What can hang from each mark:
Z50: Z234 Z785 Z934 Z935
Z234: Z50 Z874
Z950: Z234
Z589: Z763 Z934 Z935 Z942
Z511: Z589 Z934
Z763: Z733 Z935
Z733: Z785 Z874 Z950
Z874: Z511 Z589 Z935
Z785: Z50 Z733 Z942
Z942: Z234 Z511 Z589 Z874 Z935
Z935: Z589 Z733 Z950
Z934: Z234 Z511 Z733 Z935

Each row was made from one small tree. Brackets hold a mark, then the marks that hang from it, in the order of their numbers. Every link used is in the known rows. Write each row's tree.
Known rows:
(Z763 (Z733 (Z785 Z942) Z950) Z935): 309 -59 -252 33 -74 -77 49 289 174 65 170 -174 118 -122 -216 370 96 1 -130 -17 31 -123 145 335 334 -12 -133 -125 282 -105 180 158 81 -118 -1 -138 122 -52 -77 -153 -55 -169 491 296 247 -179 406 168 281 -4 -260 83
(Z589 Z763 (Z934 Z234 Z511) (Z935 Z733 Z950)): 397 695 -402 -63 39 -101 29 -49 -294 4 -46 221 138 472 -141 675 410 631 122 245 450 82 -83 387 89 -294 -48 -408 379 -387 365 -60 4 -122 -200 -444 108 53 -331 368 -62 4 95 167 -355 -57 -377 26 -61 -117 -23 149
(Z234 (Z50 Z785 (Z934 Z733)) (Z874 Z589 Z935)): -497 208 174 161 -109 -34 228 -527 -68 183 62 249 -64 103 -24 67 137 128 -163 186 -190 87 292 681 47 -24 -283 -109 -153 -568 68 -14 -32 131 66 -7 129 -34 292 167 502 -483 45 157 -90 232 121 167 102 93 316 -433
(Z589 (Z934 Z234) (Z942 Z511)): 77 568 -100 -99 -185 -14 -76 -18 -144 -48 -21 3 372 285 -157 291 286 99 113 2 98 143 -19 -32 -255 -169 -52 77 -185 -14 448 -77 71 -189 45 -338 119 33 2 -14 -238 193 151 22 26 -49 -223 -188 -171 -136 -289 265
(Z733 (Z874 Z935) (Z950 Z234)): 183 180 223 -147 -200 -59 -93 97 -123 -280 192 -115 191 -325 9 -8 113 45 -228 77 -130 -156 277 28 269 282 -177 -319 157 44 205 142 -90 303 -19 -64 101 254 -56 146 -157 -65 489 64 82 70 186 41 358 -334 -326 63
(Z935 (Z589 Z763) Z733 (Z950 (Z234 Z50 Z874))): 383 350 -101 -182 179 41 364 -133 111 -79 278 349 181 27 -12 130 251 119 39 348 2 36 -239 452 80 286 183 -359 648 -347 -53 -362 17 43 -80 -413 501 254 -395 131 132 -147 -149 125 -190 205 -216 160 152 -300 333 -302
(Z950 (Z234 (Z50 Z935) Z874)): -147 163 113 -208 89 171 229 -310 10 -15 86 92 -68 -219 17 -69 81 -57 -19 135 -173 79 46 350 143 344 -70 -83 102 -154 47 0 -122 150 15 -220 292 393 83 336 367 -126 87 -91 -93 314 54 179 151 -103 144 -256
(Z511 (Z589 (Z942 Z874)) (Z934 Z234 Z733)): -16 496 -34 -342 -356 -60 -242 -73 -266 -220 -63 199 27 283 -107 519 -22 89 -374 -114 -50 122 149 19 -96 -154 -527 92 -293 24 544 -240 82 -138 39 49 151 -97 19 -165 -167 -104 178 298 57 -141 39 -199 -82 168 -881 406
(Z511 (Z934 (Z234 Z50 (Z874 Z589 Z935)) Z733)): -149 353 205 -93 -523 -214 148 -414 -8 -7 21 448 -226 83 -67 193 38 271 -253 97 -222 297 224 460 -11 228 -398 -102 -303 -285 65 168 -177 132 -37 -114 269 39 160 272 297 -226 222 143 -130 265 230 41 36 -74 -176 -326
(Z511 (Z589 (Z934 (Z234 Z50 (Z874 Z935))) Z942)): -42 385 49 -292 -293 -42 -67 -352 -194 -134 31 168 132 297 -92 286 233 299 -148 -69 -102 100 170 321 133 160 -158 -172 -314 -156 204 101 -192 -24 59 -477 291 283 215 314 97 -137 194 -102 -187 295 -23 -80 -17 -149 -196 -82
(Z511 Z589 (Z934 (Z733 (Z785 (Z942 Z935)) Z950))): 88 189 13 -355 -149 -27 -460 128 237 -388 67 99 358 14 -361 412 -119 -255 -226 -37 -422 -182 159 370 264 -116 -593 -49 14 -10 390 -134 281 89 -86 293 221 -113 88 -603 -213 50 460 450 143 -125 653 -162 188 271 -663 457
(Z511 (Z589 (Z942 Z234)) Z934): -46 242 -83 -240 -69 -77 -348 76 -48 -172 32 -7 129 255 2 381 -23 24 -210 -50 -169 -50 132 105 4 -226 -268 -53 -93 264 110 -143 129 -182 70 -141 -64 63 198 -304 -38 -123 42 32 130 71 16 -54 -42 274 -681 288
(Z942 Z234 Z874 (Z935 (Z589 (Z934 Z733)))): -161 626 98 202 192 -76 -188 200 -170 -256 -234 37 414 307 -5 198 278 57 210 -100 32 -147 -298 268 -297 -156 -1 48 -30 -362 478 -348 459 -163 -166 -207 197 12 -49 -461 -281 343 104 268 66 -285 -179 -309 -86 367 -1 50
(Z934 Z511 (Z733 (Z785 Z942)) (Z935 Z950)): 170 612 -221 -18 -77 -177 -48 -70 -102 -104 219 -98 177 1 -319 347 -8 -21 -76 228 -59 -48 -49 503 361 -180 -482 -20 125 -582 277 -221 202 274 -152 215 278 -226 -369 -45 -55 44 278 413 -211 -359 295 -162 -35 97 -69 215
(Z785 (Z50 Z934) Z733 (Z942 Z234)): -376 111 -118 273 173 -65 286 79 110 293 -87 -96 264 -63 -233 408 286 -21 367 360 143 -287 -130 591 -98 35 -204 28 94 -474 84 -69 336 168 63 -18 -59 5 404 -324 180 12 61 433 28 79 250 156 207 259 -298 282
(Z763 Z733 (Z935 (Z589 (Z934 Z234)) Z950)): 427 118 -389 -18 -124 -148 87 124 -14 122 -37 4 52 295 87 532 361 548 -164 -5 355 292 -100 255 130 -79 130 -196 411 -255 234 -79 12 -406 -205 -515 197 0 -438 108 48 -257 39 -64 -134 -138 -191 -31 65 -82 -10 -245
(Z942 Z589 (Z874 Z935)): -83 -47 4 163 -115 -132 -11 245 -267 -16 -82 -100 109 -164 111 -192 128 99 -237 -101 -2 -89 -44 75 -94 178 100 0 -266 -53 176 68 167 129 -80 -96 -43 -3 -99 -68 -273 79 76 292 105 -158 0 -51 164 35 46 -76
(Z950 (Z234 (Z50 (Z934 (Z733 Z874) Z935)))): -217 711 417 -218 82 -127 53 -312 -59 -171 84 64 275 -147 -172 157 138 -189 -76 242 -236 118 1 343 66 44 -658 169 252 -483 501 -177 -33 198 48 16 371 109 18 244 163 -54 61 143 -165 -24 12 -89 158 2 -149 21
(Z763 (Z733 Z785) (Z935 (Z950 Z234))): 399 125 -283 -49 -48 -8 48 220 177 63 155 -9 30 -286 -24 193 194 192 -183 159 101 188 -42 240 306 -1 -146 -224 601 8 94 -125 86 -11 -25 -386 147 109 -378 -15 34 -188 212 -79 166 -26 96 237 196 -113 -12 -126
(Z234 (Z50 Z935) (Z874 Z511)): -281 -151 78 68 69 159 236 -292 -98 23 124 -38 -43 17 35 -23 -53 85 -153 75 -125 -88 170 389 185 304 43 -96 -62 -171 -17 98 -161 48 79 -207 136 192 98 333 383 -294 63 93 -199 129 56 191 10 -120 290 -392
(Z234 (Z874 (Z511 (Z589 Z763) Z934) (Z935 Z950))): 185 -135 -79 -285 -402 26 -162 -130 -193 21 244 116 -57 6 163 199 -28 425 -435 91 -192 -142 225 341 294 181 -120 -568 31 28 -143 1 -183 -35 65 -298 109 78 -224 61 159 -280 21 97 -216 220 82 278 196 -109 -129 -237
(Z511 (Z589 (Z942 (Z874 (Z935 Z733 Z950)))) Z934): 219 159 -215 -122 -314 -48 -227 161 -211 -170 138 125 143 61 48 272 87 417 -740 158 101 -151 65 51 136 101 -70 -337 103 46 9 -254 119 10 -65 -58 -82 -52 -72 -105 -138 -326 -2 348 190 -105 -38 121 -33 55 -473 188
(Z50 (Z234 Z874) Z785 (Z935 (Z589 Z763) Z950)): 59 -219 -515 -82 172 216 195 -358 -283 15 9 143 87 462 104 384 -32 142 -30 342 137 133 219 471 161 -277 241 -412 318 -374 120 -377 62 -238 -42 -193 198 179 -133 -43 303 -347 -191 197 -470 -48 -185 116 327 148 265 -252
(Z234 (Z50 Z934) (Z874 Z511 Z589)): -352 25 208 203 119 102 162 -351 16 107 247 116 120 64 -13 99 124 130 -81 112 -298 10 271 433 157 126 -108 -83 -75 -212 54 77 -127 -7 309 -143 129 5 178 50 446 -405 65 137 -102 131 -17 214 -15 -176 279 -425
(Z234 (Z874 (Z589 (Z942 Z511)) Z935)): 44 282 34 26 -449 -5 34 -120 -196 115 240 92 80 -15 15 -80 105 61 -232 36 -106 -62 172 170 -42 110 132 -165 -268 -58 -31 170 -38 -27 45 -369 64 -19 64 -11 -44 -32 219 117 212 123 39 139 -49 -222 111 -191
(Z934 Z234 (Z511 (Z589 Z763 (Z942 Z935)))): 15 595 -102 -297 47 102 -217 -198 -385 -141 123 19 136 519 -367 609 50 38 -59 -113 -8 85 23 172 19 -455 -205 110 36 -152 743 15 136 -131 -12 -201 219 72 -211 -101 -238 84 180 244 -81 -236 -145 -238 -17 89 -279 318
(Z942 (Z511 (Z934 Z234 Z935)) Z589): 12 326 48 -271 -316 -215 -155 89 99 -36 -29 166 279 126 -70 116 119 -190 -250 -21 -343 324 -133 7 -279 -20 -301 286 -244 79 472 -96 236 6 -150 19 182 -96 -260 -132 -235 413 57 278 -7 -190 115 -328 133 167 -381 128
(Z589 Z763 (Z935 Z733 (Z950 Z234))): 354 406 -374 -161 62 -11 85 52 -87 -27 91 227 133 -33 -85 236 303 294 -52 380 344 -16 -193 325 67 -50 31 -428 693 -144 54 -163 -57 -7 -137 -505 180 160 -275 175 -90 -74 -18 58 -196 248 -241 248 54 -154 121 74
(Z763 (Z733 (Z785 (Z50 Z234) Z942) Z874)): 187 -12 -77 184 -95 -2 247 -139 45 -28 -58 -196 386 67 -155 489 19 -66 113 255 177 -130 210 307 93 35 -216 -138 128 -294 337 -108 350 26 377 -96 51 -106 175 -274 -8 -133 289 494 168 -294 255 94 426 83 -313 166
(Z934 Z234 (Z935 Z589)): 115 250 -60 -186 -145 -170 -13 -128 -65 -56 2 139 85 250 -121 220 93 56 -136 33 -44 212 -40 84 -14 -124 -61 92 159 -236 248 -21 65 42 -190 -46 348 10 -224 84 -125 80 33 121 -355 -150 -28 -366 66 17 -103 -21
(Z589 Z763 (Z935 Z733) (Z942 Z511)): 292 501 -254 -119 -69 -44 82 81 -220 71 31 126 253 249 -186 260 184 71 -12 206 341 -158 -124 218 -280 -256 161 -154 327 -106 172 3 71 -248 -116 -609 44 -22 -17 117 -290 60 -68 298 51 57 -315 142 -96 -79 -13 246
(Z935 Z589 (Z733 (Z785 Z50)) Z950): 485 -31 -200 101 -59 -115 153 226 194 -68 -1 156 276 89 -84 202 45 182 23 366 220 -92 -133 295 222 77 92 -429 603 -190 -196 -263 458 185 -171 -102 67 -11 -185 -241 -96 -232 -49 351 -86 -192 179 -78 115 -148 111 -11
(Z50 Z234 (Z785 Z733 (Z942 Z935))): -544 -142 -358 241 341 242 176 -252 110 13 2 -16 430 255 -411 317 187 -207 29 292 46 -126 -9 479 -215 -203 46 288 63 -469 414 -326 294 140 74 142 112 -59 255 -435 42 59 83 375 17 -25 150 81 230 472 1 226
(Z942 (Z874 (Z589 (Z934 Z511)))): -43 557 132 200 -34 -17 -52 -23 -351 12 -1 -87 123 214 22 187 330 397 110 -67 -12 -100 109 90 47 -50 -103 -80 -256 -273 340 49 211 -44 162 -83 31 -56 -12 -41 2 -71 314 124 243 -255 -184 -41 -46 0 6 -70
(Z763 (Z935 (Z589 (Z934 Z511 Z733)) Z950)): 315 420 -239 -74 28 -183 -9 72 -199 27 28 -149 -71 251 30 508 189 499 -28 -51 244 57 -74 540 272 -130 -49 -209 297 -546 166 -74 118 -181 -408 -323 162 -28 -460 231 103 -331 -1 -10 -224 -214 -128 -109 -69 -28 50 -199
(Z589 Z934 (Z935 Z733) Z942): 100 423 -284 -110 67 -54 -69 42 -191 -23 -37 12 319 244 -198 340 323 301 -35 76 438 -206 -68 311 -68 -209 119 -235 315 -156 159 4 -46 -263 -91 -542 55 99 170 168 -149 -125 7 -25 -146 215 -234 64 -219 32 -66 252
(Z942 (Z234 (Z50 Z785)) (Z589 Z763 Z934)): -365 347 -53 208 329 -178 126 49 -148 -56 -162 -66 486 478 -65 97 377 17 438 117 -50 24 -195 498 -265 -235 -74 31 -90 -268 387 -218 276 -188 121 -430 131 210 135 -199 -16 33 -23 72 -37 68 -225 -99 169 285 279 -107
(Z874 (Z511 (Z589 (Z935 Z950) Z942) Z934)): 177 -15 -338 -278 -220 -32 -344 27 -204 -195 207 -146 214 229 4 412 -39 313 -582 89 51 -113 208 308 318 -137 -134 -384 192 257 74 -94 -109 -244 8 -386 -28 -25 -61 -46 39 -519 22 83 -192 155 -36 109 -136 -23 -422 216
(Z50 (Z234 (Z874 Z589)) Z934 Z935): -331 -93 -200 -15 169 247 2 -436 -138 145 -62 256 -53 159 41 411 33 173 -110 177 -86 186 481 356 198 -216 -122 -149 -49 -235 141 59 -80 -140 153 -55 -10 90 358 0 437 -332 -7 99 -259 40 -7 210 152 131 -5 -246
(Z942 (Z511 Z589) Z874 (Z935 Z950)): 165 207 66 95 -140 166 -327 224 20 -291 15 154 362 164 178 -79 49 -143 -305 41 -275 13 -239 -241 9 137 0 36 -208 159 296 -436 409 4 -60 80 -55 -192 -289 -514 -215 362 104 405 482 -464 -36 -98 5 87 44 75
(Z935 Z733 (Z950 (Z234 Z50))): 79 301 -91 29 185 27 211 -40 256 -172 198 191 179 -83 -67 50 248 145 -170 354 29 120 -209 204 108 305 -43 -116 435 -138 -41 -325 52 248 -47 -140 194 135 -194 158 109 -197 -37 34 38 131 -103 125 -57 -216 189 -136

Write each row's tree:
100 50 204 -138 -112 22 -355 105 -157 -364 115 -160 426 232 83 289 133 206 -198 -135 -222 -349 392 3 409 137 -301 -304 -123 119 334 22 -46 -49 191 -132 29 44 23 -83 -143 -211 499 42 46 -93 157 -74 172 -241 -390 47 -> (Z733 (Z874 (Z511 (Z589 Z934))) Z950)
-117 -212 -133 90 54 -80 243 205 16 -175 1 -163 596 112 -262 452 122 -277 120 241 31 -286 91 432 162 311 -216 -19 -105 -297 460 -75 297 147 58 12 76 20 240 -403 -187 18 415 641 49 -170 525 -23 542 6 -451 326 -> (Z785 (Z50 Z234) (Z733 Z874 Z950) (Z942 Z589))
-174 -172 -207 -113 118 250 53 -332 -93 3 -81 160 -108 140 78 252 -91 16 -67 66 -13 103 268 211 125 8 33 -126 -114 -115 67 -42 -74 -68 15 -79 47 184 179 145 272 -60 -15 30 -254 44 23 131 145 142 -17 -169 -> (Z50 (Z234 Z874) Z935)
46 714 222 -253 -293 -234 -216 -17 -203 -373 -25 164 376 317 -196 414 171 -14 -18 2 -87 63 78 37 187 -34 -628 -57 -112 -300 688 -84 -97 -43 -105 59 340 46 -75 96 -229 276 544 158 -251 -232 235 -375 96 -50 -442 231 -> (Z589 (Z934 Z234 (Z733 Z874 Z950) Z935))
202 38 -298 -219 56 185 185 -146 -310 52 280 -44 67 -116 79 183 123 301 -124 241 74 -103 92 514 264 109 180 -487 565 -254 82 -120 -112 -47 -31 -509 397 310 -443 119 138 -342 24 46 -459 190 -143 211 193 -307 250 -321 -> (Z50 (Z935 (Z589 Z763) (Z950 (Z234 (Z874 Z511)))))
145 445 6 64 223 48 -9 162 -231 -83 -116 156 471 298 -156 192 383 229 160 49 226 -246 -338 166 -321 -134 290 -113 415 -416 420 -225 344 -240 -71 -324 282 75 -163 -307 -358 241 -68 358 35 -259 -355 -96 67 167 229 37 -> (Z942 Z874 (Z935 (Z589 Z763 Z934) Z733))
439 -38 -173 -117 -204 -80 125 -29 -237 59 155 130 -13 -8 144 26 22 260 -53 171 78 -54 -29 341 173 100 309 -525 293 -277 -214 -29 -105 -74 -185 -350 231 134 -344 87 31 -84 -124 136 -334 89 -103 123 213 -225 303 -293 -> (Z234 (Z874 (Z935 (Z589 Z763) Z950)))
124 282 -169 -49 58 -65 -50 39 -15 19 -166 140 182 167 -47 222 337 361 23 78 318 -163 -71 262 -55 -72 85 -249 264 -167 27 31 3 -115 -135 -403 4 51 115 218 -58 -20 5 -47 -121 205 -161 82 -89 61 41 64 -> (Z589 Z934 (Z935 Z733))
-382 -157 -164 45 227 167 37 -235 -157 213 -103 -90 22 66 -5 186 49 70 -127 193 67 28 279 306 44 -362 -92 -25 184 -244 211 -76 79 -35 21 189 -144 58 219 37 345 -400 -117 113 -169 -21 -43 114 164 275 22 10 -> (Z50 Z785 Z934 Z935)
352 -4 -114 277 -282 -140 100 159 -118 64 169 -12 -2 79 176 211 88 283 -386 147 196 114 84 65 351 43 -36 -187 288 -119 109 34 -132 -310 74 -280 -100 -162 -287 -61 135 -371 270 117 302 -279 38 306 163 -152 127 -326 -> (Z763 (Z733 (Z874 Z589)) (Z935 Z950))
-1 297 239 -59 -359 -187 -74 -130 -390 -40 228 -14 269 156 -145 175 31 192 -237 221 -165 -123 225 157 68 -126 -363 -140 181 -176 320 158 -150 -143 302 -196 204 -22 -51 -81 -35 -186 243 258 -118 -125 25 81 205 -26 -135 -87 -> (Z733 (Z874 (Z511 (Z934 Z935)) (Z589 Z763)))
259 338 -113 -386 137 133 59 49 87 -181 415 146 291 -15 -153 312 215 -105 -187 -15 -41 -216 58 291 151 167 158 -333 472 -56 186 -225 53 -12 -127 -232 450 256 -212 -67 -140 -128 239 93 -55 208 76 -26 78 -250 -251 91 -> (Z935 (Z589 Z942) (Z733 (Z950 (Z234 Z874))))
-198 225 -44 315 186 -127 180 -58 106 -93 46 -129 194 91 -104 108 122 -66 160 176 -74 -57 -107 361 -72 105 -33 138 -127 -236 13 -69 100 98 111 -77 60 23 195 -102 119 -14 108 256 84 4 -11 27 -9 114 -16 15 -> (Z785 (Z942 (Z234 Z50)))
84 115 9 -62 -171 -78 154 148 -67 -110 247 -161 326 -482 -238 113 273 18 -142 280 -33 -426 219 350 220 388 -196 -160 206 -303 213 138 -81 466 -16 -37 185 172 82 23 -177 -41 608 301 121 187 396 223 477 -294 -481 267 -> (Z785 (Z733 (Z874 Z935) (Z950 Z234)) Z942)
111 -74 -250 81 79 -126 -13 214 49 -45 27 -151 358 -190 -216 20 55 -185 65 38 -91 -120 19 338 57 -85 -69 96 -20 -88 186 -5 196 144 68 7 86 -84 -71 -393 -279 71 199 326 -20 -110 279 -64 192 30 -94 208 -> (Z733 (Z785 (Z942 Z589)))
128 201 -70 -123 33 -121 42 -12 62 9 63 167 133 167 -102 131 143 84 -252 90 48 -82 -140 172 -33 -24 90 3 417 -334 -3 -108 177 65 -250 -65 263 -58 -199 69 -136 -25 -119 168 -175 -116 -27 -185 7 88 106 -108 -> (Z934 (Z935 Z589 Z733))
221 370 -131 -162 -62 -170 -83 229 -228 64 -227 -27 413 193 20 66 350 91 291 -6 99 -53 -194 300 -269 -162 67 -118 -36 -71 334 99 152 -320 -115 -718 87 43 -82 -15 -318 298 -25 98 -37 91 -242 -32 127 -13 133 67 -> (Z942 Z511 (Z589 Z763 Z934 Z935))
-81 58 -41 44 -500 -93 -20 -180 -131 40 274 163 -113 -84 96 133 2 443 -516 128 -109 -47 251 490 243 224 -222 -436 -92 -192 -133 9 -179 47 -9 -154 103 -115 -156 28 231 -417 197 122 -176 202 251 249 -73 -137 37 -395 -> (Z234 (Z874 (Z511 (Z934 Z733)) Z589 (Z935 Z950)))
